Below are the code and all the weights of a small trained network. Each question names an input and a class and asks about switching units off, where a switched-off unit gives its printed mean instead of its output.

import numpy as np


def w(rows, s, z=0):
    codes = np.array(rows[::2]) - 128.0
    scale = np.full(codes.shape[1], s)
    scale[-1] = z or s
    return codes * scale


def f(y):
    return y / 2 * (1 + np.tanh(0.7978845608 * (y + 0.044715 * y**3)))


def log_softmax(a):
    a = a - a.max(-1, keepdims=True)
    return a - np.log(np.exp(a).sum(-1, keepdims=True))


def net(x, mask):
    res = np.array(x, float).reshape(1, 3) / 4 @ E
    y = f(res @ A[0][:, :-1].T + A[0][:, -1])
    res = res + np.where(mask, y, B[0][:, -1]) @ B[0][:, :-1]
    return log_softmax(res[-1] @ U[:, :-1].T + U[:, -1])


A, B = {}, {}
E = w([
[117,206,250,112],'x0',
[131,181,99,5],'x1',
[116,254,39,188],'x2',
],0.0078)
A[0] = w([
[125,57,5,125,118],'neuron 0',
[131,101,74,112,116],'neuron 1',
[147,183,198,118,132],'neuron 2',
[117,162,100,143,95],'neuron 3',
[150,159,108,147,97],'neuron 4',
[128,163,99,144,105],'neuron 5',
[145,111,101,128,77],'neuron 6',
[151,142,123,138,126],'neuron 7',
[126,169,97,130,76],'neuron 8',
[131,186,190,147,90],'neuron 9',
[138,165,112,149,107],'neuron 10',
[101,107,133,121,137],'neuron 11',
[124,77,145,76,87],'neuron 12',
[129,115,140,187,78],'neuron 13',
[140,83,154,99,71],'neuron 14',
[126,146,117,139,120],'neuron 15',
[130,172,96,154,91],'neuron 16',
[125,151,95,29,123],'neuron 17',
[139,144,149,131,103],'neuron 18',
[129,113,134,111,115],'neuron 19',
[136,178,110,165,101],'neuron 20',
[154,106,101,136,79],'neuron 21',
[153,107,154,114,51],'neuron 22',
[136,138,134,131,128],'neuron 23',
[116,182,206,131,129],'neuron 24',
[110,95,140,104,98],'neuron 25',
[133,99,164,255,63],'neuron 26',
[117,145,162,133,79],'neuron 27',
[132,147,113,77,80],'neuron 28',
[142,155,119,79,66],'neuron 29',
[133,139,104,70,30],'neuron 30',
[135,71,156,111,113],'neuron 31',
[111,168,101,144,73],'neuron 32',
[120,123,105,110,4],'neuron 33',
],0.022,0.0033)
B[0] = w([
[110,52,40,67,247],'neuron 0',
[117,98,90,99,170],'neuron 1',
[118,78,66,93,223],'neuron 2',
[138,115,168,159,179],'neuron 3',
[132,117,165,146,169],'neuron 4',
[134,115,176,155,182],'neuron 5',
[119,114,114,107,141],'neuron 6',
[126,126,142,127,138],'neuron 7',
[140,125,169,164,180],'neuron 8',
[120,80,78,96,210],'neuron 9',
[132,114,168,145,177],'neuron 10',
[128,126,143,136,140],'neuron 11',
[141,113,195,178,195],'neuron 12',
[127,197,119,112,178],'neuron 13',
[142,106,193,160,184],'neuron 14',
[126,123,146,139,148],'neuron 15',
[140,107,184,165,198],'neuron 16',
[124,236,105,122,224],'neuron 17',
[130,116,119,116,142],'neuron 18',
[128,129,142,143,141],'neuron 19',
[146,108,183,158,202],'neuron 20',
[118,116,112,104,147],'neuron 21',
[132,115,159,154,155],'neuron 22',
[132,123,122,127,133],'neuron 23',
[107,76,72,87,229],'neuron 24',
[142,118,147,163,161],'neuron 25',
[123,253,97,113,252],'neuron 26',
[132,106,109,112,154],'neuron 27',
[125,185,113,119,171],'neuron 28',
[129,182,105,112,172],'neuron 29',
[122,184,113,119,169],'neuron 30',
[143,107,199,172,195],'neuron 31',
[141,113,169,161,184],'neuron 32',
[124,133,125,117,129],'neuron 33',
],0.045,0.013)
U = w([
[126,103,92,86,182],'0',
[142,251,120,117,192],'1',
[162,130,179,165,2],'2',
],0.017,0.0021)

Each question gives the input, the list of numbers given to net, and the class t.
The units are the neurons (one row each of A and B). Each row of codes is followed by its name. A weight is (code - 128) times the scale printed after its matrix; where a second scale follows, it is the last column's (A, B and U).
mask holds one flag per neuron, in row order. A switched-off neuron (its flag False) gives its mean, the last column of its row in B, instead of its output. The means were averaged over made-up inputs and are rounded, as every weight is.
A unit's drop is (log p(t) with every unit on - log p(t) with that unit switched off) / (log p(t) with every unit on - log p(t) with every unit switched off).
most important unit: the unit with the biggest drop
k most important neurons: the k neurons with the biggest drops, biggest first
drop when u is switched off: that unit's drop, to one decimal
input [-4,-6,-1], class 1: most important unit	neuron 26
input [4,6,7], class 2: 3 most important neurons	neuron 26; neuron 16; neuron 20
input [7,7,-1], class 0: 4 most important neurons	neuron 2; neuron 24; neuron 26; neuron 9
input [3,-6,7], class 2: 4 most important neurons	neuron 17; neuron 20; neuron 16; neuron 32
input [3,-4,-4], class 1: 2 most important neurons	neuron 26; neuron 0
input [6,6,3], class 0: 3 most important neurons	neuron 26; neuron 2; neuron 24
input [7,6,7], class 0: 2 most important neurons	neuron 2; neuron 24
input [7,-3,7], class 0: 2 most important neurons	neuron 24; neuron 9
input [0,-7,-7], class 1: 2 most important neurons	neuron 26; neuron 13
input [4,-2,5], class 2: 2 most important neurons	neuron 0; neuron 20
input [-4,2,5], class 2: 2 most important neurons	neuron 24; neuron 2
input [8,-4,8], class 0: 2 most important neurons	neuron 24; neuron 9
input [0,-4,5], class 2: 2 most important neurons	neuron 17; neuron 20
input [-1,5,-5], class 1: most important unit	neuron 17
input [-1,-7,-5], class 1: drop when neuron 26 is switched off	2.2
